Here is a tiny trained network, its code and every weight. The questions are about switching its units off for an input and a target symbol, where a switched-off unit gives its printed mean instead of its output.

import numpy as np


def w(rows, s, z=0):
    codes = np.array(rows[::2]) - 128.0
    scale = np.full(codes.shape[1], s)
    scale[-1] = z or s
    return codes * scale


def f(y):
    return y / 2 * (1 + np.tanh(0.7978845608 * (y + 0.044715 * y**3)))


def softmax(a):
    e = np.exp(a - a.max(-1, keepdims=True))
    return e / e.sum(-1, keepdims=True)


def log_softmax(a):
    a = a - a.max(-1, keepdims=True)
    return a - np.log(np.exp(a).sum(-1, keepdims=True))


def net(x, mask):
    ids = ['γδθμσφ'.index(c) for c in x.split()]
    T = len(ids)
    res = E[ids] + P[:T]
    u = 0
    for l in range(3):
        q, k, v = (res @ M[l].T for M in (Q, K, V))
        z = softmax(np.where(np.tri(T) > 0, q @ k.T / 3**0.5, -1e9)) @ v
        res = res + np.where(mask[u], z, O[l][:, -1]) @ O[l][:, :-1]
        u += 1
        y = f(res @ A[l][:, :-1].T + A[l][:, -1])
        res = res + np.where(mask[u : u + 4], y, B[l][:, -1]) @ B[l][:, :-1]
        u += 4
    return log_softmax(res[-1] @ U[:, :-1].T + U[:, -1])


Q, K, V, O, A, B = {}, {}, {}, {}, {}, {}
E = w([
[189,139,173,89,84],'γ',
[119,96,187,68,47],'δ',
[204,115,143,168,155],'θ',
[29,3,165,121,73],'μ',
[95,31,70,191,208],'σ',
[91,28,68,192,209],'φ',
],0.0053)
P = w([
[174,128,123,29,143],'0',
[135,160,74,149,82],'1',
[165,59,48,124,86],'2',
[116,125,252,99,245],'3',
[100,197,188,255,98],'4',
[199,77,52,124,161],'5',
[135,95,203,97,231],'6',
],0.0043)
Q[0] = w([
[105,199,173,254,66],'L0H0',
[56,159,196,123,201],'L0H0',
[79,153,57,142,96],'L0H0',
],0.031)
K[0] = w([
[215,5,52,121,55],'L0H0',
[145,198,72,198,41],'L0H0',
[176,140,107,52,161],'L0H0',
],0.026)
V[0] = w([
[253,166,189,112,113],'L0H0',
[185,138,86,184,206],'L0H0',
[173,152,67,163,161],'L0H0',
],0.016)
O[0] = w([
[213,223,239,207,186,177],'L0H0',
[247,54,130,175,70,3],'L0H0',
[254,94,87,140,135,18],'L0H0',
],0.0086,0.0034)
A[0] = w([
[148,147,95,104,117,128],'L0N0',
[54,112,44,103,132,2],'L0N1',
[192,219,141,6,53,40],'L0N2',
[86,62,162,212,246,153],'L0N3',
],0.011,0.0046)
B[0] = w([
[112,112,103,116,114,115],'L0N0',
[193,166,175,135,254,195],'L0N1',
[157,31,59,110,253,141],'L0N2',
[106,177,77,214,67,253],'L0N3',
],0.0096,0.0049)
Q[1] = w([
[7,85,112,192,160],'L1H0',
[135,52,3,44,37],'L1H0',
[134,150,104,96,147],'L1H0',
],0.011)
K[1] = w([
[143,157,78,116,187],'L1H0',
[121,218,248,96,193],'L1H0',
[139,97,155,166,171],'L1H0',
],0.016)
V[1] = w([
[62,69,168,155,104],'L1H0',
[163,140,214,2,57],'L1H0',
[158,148,205,85,43],'L1H0',
],0.0066)
O[1] = w([
[90,144,92,143,82,133],'L1H0',
[53,80,253,208,189,2],'L1H0',
[91,139,234,192,138,47],'L1H0',
],0.005,0.0033)
A[1] = w([
[102,71,105,205,170,3],'L1N0',
[102,81,139,141,81,92],'L1N1',
[159,25,75,190,41,37],'L1N2',
[129,2,174,130,89,104],'L1N3',
],0.0096,0.0021)
B[1] = w([
[131,120,53,151,131,124],'L1N0',
[140,116,108,118,146,129],'L1N1',
[102,1,177,168,124,255],'L1N2',
[185,179,24,116,111,182],'L1N3',
],0.01,0.0042)
Q[2] = w([
[72,177,156,194,100],'L2H0',
[124,6,172,150,150],'L2H0',
[171,130,137,90,92],'L2H0',
],0.018)
K[2] = w([
[62,118,173,205,167],'L2H0',
[142,102,240,5,141],'L2H0',
[195,132,151,112,47],'L2H0',
],0.013)
V[2] = w([
[135,90,214,22,72],'L2H0',
[51,116,63,254,138],'L2H0',
[127,97,74,186,177],'L2H0',
],0.0071)
O[2] = w([
[40,60,254,146,175,4],'L2H0',
[171,176,59,11,78,252],'L2H0',
[176,109,72,104,114,163],'L2H0',
],0.0052,0.0041)
A[2] = w([
[244,141,145,171,202,142],'L2N0',
[2,174,85,50,126,140],'L2N1',
[103,207,227,144,84,246],'L2N2',
[150,137,38,70,194,3],'L2N3',
],0.0091,0.0029)
B[2] = w([
[236,121,154,194,124,163],'L2N0',
[40,112,194,207,37,248],'L2N1',
[130,192,87,39,255,218],'L2N2',
[88,22,119,151,242,197],'L2N3',
],0.0089,0.011)
U = w([
[197,138,251,206,100,2],'γ',
[63,130,192,84,225,53],'δ',
[218,241,113,114,120,156],'θ',
[40,189,204,141,57,201],'μ',
[143,58,110,86,77,149],'σ',
[137,62,101,125,64,193],'φ',
],0.0029,0.0032)

Each question gives the input, a string of symbols that net reads in full, and the target symbol t.
The units are the heads (3 rows each of Q, K, V and O) and the neurons (one row each of A and B). Each row of codes is followed by its name. A weight is (code - 128) times the scale printed after its matrix; where a second scale follows, it is the last column's (O, A, B and U).
mask holds one flag per unit, layer by layer, with each layer's heads first. A switched-off unit (its flag False) gives its mean, the last column of its rows in O or B, instead of its output. The means were averaged over made-up inputs and are rounded, as every weight is.
A unit's drop is (log p(t) with every unit on - log p(t) with that unit switched off) / (log p(t) with every unit on - log p(t) with every unit switched off).
The circuit of an input: a set's keep is (log p(t) with only the set's units on - log p(t) with every unit switched off) / (log p(t) with every unit on - log p(t) with every unit switched off). Starting from the 12 units with the biggest drops (on a tie, the unit counted first), units are removed one at a time, each time the one whose removal leaves the highest keep (on an exact tie, the one counted first), for as long as the keep stays at least 0.8.
circuit, biggest first: the units of the circuit, biggest drop first
k most important neurons: the k neurons with the biggest drops, biggest first
k most important neurons of layer l: the k neurons of layer l with the biggest drops, biggest first
drop when u is switched off: that unit's drop, to one decimal
input δ θ θ σ, target γ: circuit, biggest first => (L0H0, L2N0)
input δ γ δ σ, target θ: most important neuron of layer 2 => (L2N1)
input φ σ φ γ γ, target σ: circuit, biggest first => (L0H0, L1N2)
input γ γ φ φ θ, target φ: circuit, biggest first => (L0H0, L1N2)
input φ φ φ θ δ, target φ: circuit, biggest first => (L0H0, L1N2)
input θ δ γ, target γ: 2 most important neurons => (L2N0, L0N2)
input δ μ θ, target μ: 3 most important neurons => (L2N1, L0N1, L0N2)
input μ θ θ δ θ, target γ: 3 most important neurons => (L2N0, L0N1, L1N2)
input μ θ γ δ μ, target θ: 2 most important neurons => (L1N2, L2N1)
input γ σ σ γ φ σ, target θ: 2 most important neurons => (L2N1, L0N3)
input γ γ θ θ φ, target γ: 3 most important neurons => (L1N2, L2N0, L2N2)
input σ γ γ μ γ θ δ, target θ: 2 most important neurons => (L1N2, L2N1)
input δ γ γ γ, target θ: 3 most important neurons of layer 2 => (L2N1, L2N2, L2N3)
input θ σ θ, target γ: 3 most important neurons => (L2N0, L2N2, L1N2)
input δ γ μ δ δ γ, target μ: 2 most important neurons => (L2N1, L0N1)
input σ θ φ γ, target γ: 2 most important neurons => (L2N0, L2N2)
input σ φ σ γ, target φ: 2 most important neurons of layer 1 => (L1N3, L1N2)
input θ φ σ θ γ, target σ: drop when L2H0 is switched off => -0.1
input δ γ μ γ θ γ, target θ: drop when L2N1 is switched off => 0.3
input δ δ φ γ γ, target φ: drop when L0H0 is switched off => 0.5
